Below is a small trained network, with its code and all its weights. Each question gives an input and a class and asks what happens when units are switched off, that is, made to give their printed mean instead of their output.

import numpy as np


def w(rows, s, z=0):
    codes = np.array(rows[::2]) - 128.0
    scale = np.full(codes.shape[1], s)
    scale[-1] = z or s
    return codes * scale


def norm(h):
    return h / np.sqrt((h * h).mean(-1, keepdims=True) + 1e-5)


def f(y):
    return np.maximum(y, 0)


def log_softmax(a):
    a = a - a.max(-1, keepdims=True)
    return a - np.log(np.exp(a).sum(-1, keepdims=True))


def net(x, mask):
    res = np.array(x, float).reshape(1, 3) / 4 @ E
    u = 0
    for l in range(2):
        y = f(norm(res) @ A[l][:, :-1].T + A[l][:, -1])
        res = res + np.where(mask[u : u + 12], y, B[l][:, -1]) @ B[l][:, :-1]
        u += 12
    return log_softmax(norm(res)[-1] @ U[:, :-1].T + U[:, -1])


A, B = {}, {}
E = w([
[119,150,126,125,129,169,159,112,234,219,4,115],'x0',
[202,26,150,97,120,94,254,124,34,115,137,143],'x1',
[154,120,119,101,136,90,85,39,112,208,110,50],'x2',
],0.0064)
A[0] = w([
[144,132,128,147,142,130,2,93,120,176,131,113,45],'L0N0',
[121,120,121,135,132,130,134,143,163,123,117,151,3],'L0N1',
[128,117,133,107,124,122,162,121,86,111,161,117,58],'L0N2',
[124,136,117,138,119,115,92,145,99,89,158,142,99],'L0N3',
[154,97,123,134,127,124,206,126,78,86,143,144,138],'L0N4',
[141,131,132,126,116,137,108,147,152,149,108,124,120],'L0N5',
[111,121,115,137,128,114,114,129,102,103,148,123,124],'L0N6',
[115,151,142,144,120,131,56,202,134,4,180,161,33],'L0N7',
[132,117,131,139,137,131,165,185,112,35,152,173,6],'L0N8',
[131,106,120,125,106,118,188,116,121,130,150,135,42],'L0N9',
[136,140,116,132,107,135,175,180,195,127,73,151,12],'L0N10',
[103,148,130,127,127,125,55,129,142,106,149,127,29],'L0N11',
],0.0092,0.0026)
B[0] = w([
[122,182,139,62,63,109,117,80,132,140,129,121,192],'L0N0',
[124,137,160,112,134,128,115,162,159,157,119,149,142],'L0N1',
[74,117,133,90,217,88,131,108,97,151,78,154,172],'L0N2',
[133,103,174,179,135,191,150,143,221,131,120,99,181],'L0N3',
[78,138,147,157,93,107,171,168,40,153,178,100,218],'L0N4',
[63,159,123,133,162,108,154,77,105,109,165,152,152],'L0N5',
[131,115,174,147,106,154,146,150,202,138,96,146,164],'L0N6',
[98,147,28,102,205,157,138,141,85,29,171,178,244],'L0N7',
[121,145,138,85,9,96,136,138,192,126,143,70,212],'L0N8',
[200,153,105,95,163,173,67,166,89,118,63,123,164],'L0N9',
[115,121,190,138,172,184,129,119,195,133,118,143,180],'L0N10',
[224,129,175,152,117,143,50,156,118,154,113,119,177],'L0N11',
],0.013,0.011)
A[1] = w([
[88,164,103,181,141,101,72,197,98,91,177,164,107],'L1N0',
[158,63,111,104,95,78,180,189,171,119,136,105,119],'L1N1',
[147,124,158,127,33,73,77,57,151,116,136,109,4],'L1N2',
[146,87,169,196,78,30,113,133,9,204,84,131,59],'L1N3',
[193,90,54,143,172,135,74,99,138,56,145,174,26],'L1N4',
[147,96,58,126,161,154,151,147,43,155,166,44,90],'L1N5',
[196,91,34,185,162,152,102,143,135,69,122,156,109],'L1N6',
[61,163,59,203,76,134,157,138,207,102,132,149,123],'L1N7',
[145,46,139,230,166,123,141,102,210,152,108,161,84],'L1N8',
[119,98,25,117,63,78,193,134,99,75,171,141,92],'L1N9',
[131,134,84,124,89,51,35,54,167,165,157,64,96],'L1N10',
[148,167,109,151,111,134,92,105,85,196,112,97,100],'L1N11',
],0.011,0.0027)
B[1] = w([
[131,116,63,66,70,120,173,157,116,156,151,155,247],'L1N0',
[139,79,95,208,120,132,109,104,121,119,205,97,188],'L1N1',
[43,144,68,112,113,76,117,58,154,183,91,83,204],'L1N2',
[246,134,138,186,114,114,44,55,150,95,73,151,255],'L1N3',
[222,182,126,159,77,148,37,136,158,150,104,158,200],'L1N4',
[171,112,85,136,142,119,166,79,123,67,102,136,232],'L1N5',
[202,188,197,115,60,151,61,114,129,163,153,115,198],'L1N6',
[182,93,140,160,131,79,127,99,37,170,98,91,235],'L1N7',
[132,183,123,135,237,175,173,124,161,142,128,133,163],'L1N8',
[40,111,134,80,243,139,162,106,151,170,64,177,242],'L1N9',
[44,89,114,108,111,55,90,141,177,81,167,73,231],'L1N10',
[19,123,158,130,137,91,129,156,74,111,151,144,203],'L1N11',
],0.013,0.0079)
U = w([
[10,123,114,95,111,54,74,78,169,137,129,68,174],'0',
[130,58,137,143,144,114,103,197,132,143,133,135,1],'1',
[62,55,49,74,148,132,240,172,59,98,172,151,146],'2',
[211,61,145,193,145,90,139,51,67,80,56,123,148],'3',
[139,71,201,193,45,168,178,201,122,152,171,67,98],'4',
[202,183,85,89,82,200,57,186,139,122,175,176,160],'5',
[123,159,189,156,240,207,175,115,184,184,84,130,137],'6',
],0.011,0.0043)

Each question gives the input, the list of numbers given to net, and the class t.
The units are the neurons (one row each of A and B). Each row of codes is followed by its name. A weight is (code - 128) times the scale printed after its matrix; where a second scale follows, it is the last column's (A, B and U).
mask holds one flag per neuron, layer by layer. A switched-off neuron (its flag False) gives its mean, the last column of its row in B, instead of its output. The means were averaged over made-up inputs and are rounded, as every weight is.
A unit's drop is (log p(t) with every unit on - log p(t) with that unit switched off) / (log p(t) with every unit on - log p(t) with every unit switched off).
The circuit of an input: a set's keep is (log p(t) with only the set's units on - log p(t) with every unit switched off) / (log p(t) with every unit on - log p(t) with every unit switched off). Starting from the 12 units with the biggest drops (on a tie, the unit counted first), units are removed one at a time, each time the one whose removal leaves the highest keep (on an exact tie, the one counted first), for as long as the keep stays at least 0.8.
units of the circuit, in order: the units of the circuit, biggest drop first
top k neurons: the k neurons with the biggest drops, biggest first
top k neurons in layer l: the k neurons of layer l with the biggest drops, biggest first
drop of u: that unit's drop, to one decimal
input [-4,-2,-7], class 2: units of the circuit, in order	(L0N7)
input [-5,3,8], class 3: units of the circuit, in order	(L1N3; L0N7)
input [7,7,-2], class 6: top 4 neurons	(L0N10; L0N8; L0N7; L1N7)
input [-4,2,5], class 3: top 2 neurons	(L0N7; L0N8)
input [1,-1,-8], class 2: top 3 neurons in layer 0	(L0N7; L0N8; L0N11)
input [-1,4,7], class 3: top 2 neurons in layer 0	(L0N8; L0N7)
input [6,-2,0], class 6: top 2 neurons	(L0N8; L0N10)
input [0,-7,-1], class 5: top 2 neurons	(L0N8; L0N7)
input [3,-3,-6], class 5: top 3 neurons	(L0N4; L0N7; L0N3)
input [-8,-1,-5], class 2: top 3 neurons	(L0N7; L0N8; L1N9)
input [8,-3,2], class 6: top 3 neurons in layer 0	(L0N10; L0N8; L0N4)
input [7,5,4], class 6: top 2 neurons	(L0N8; L0N4)
input [8,4,-8], class 6: top 2 neurons	(L0N10; L1N8)
input [7,2,-8], class 6: units of the circuit, in order	(L0N10)
input [2,2,0], class 3: top 4 neurons in layer 0	(L0N3; L0N8; L0N4; L0N7)
input [7,6,-7], class 4: top 2 neurons	(L0N4; L1N9)
input [-2,-8,0], class 5: drop of L0N8	0.3
input [3,-4,-2], class 6: drop of L0N10	1.1
input [-4,-4,-5], class 5: drop of L0N7	1.6
input [1,1,-6], class 2: drop of L0N7	0.6
input [-6,0,2], class 2: top neuron	(L0N7)
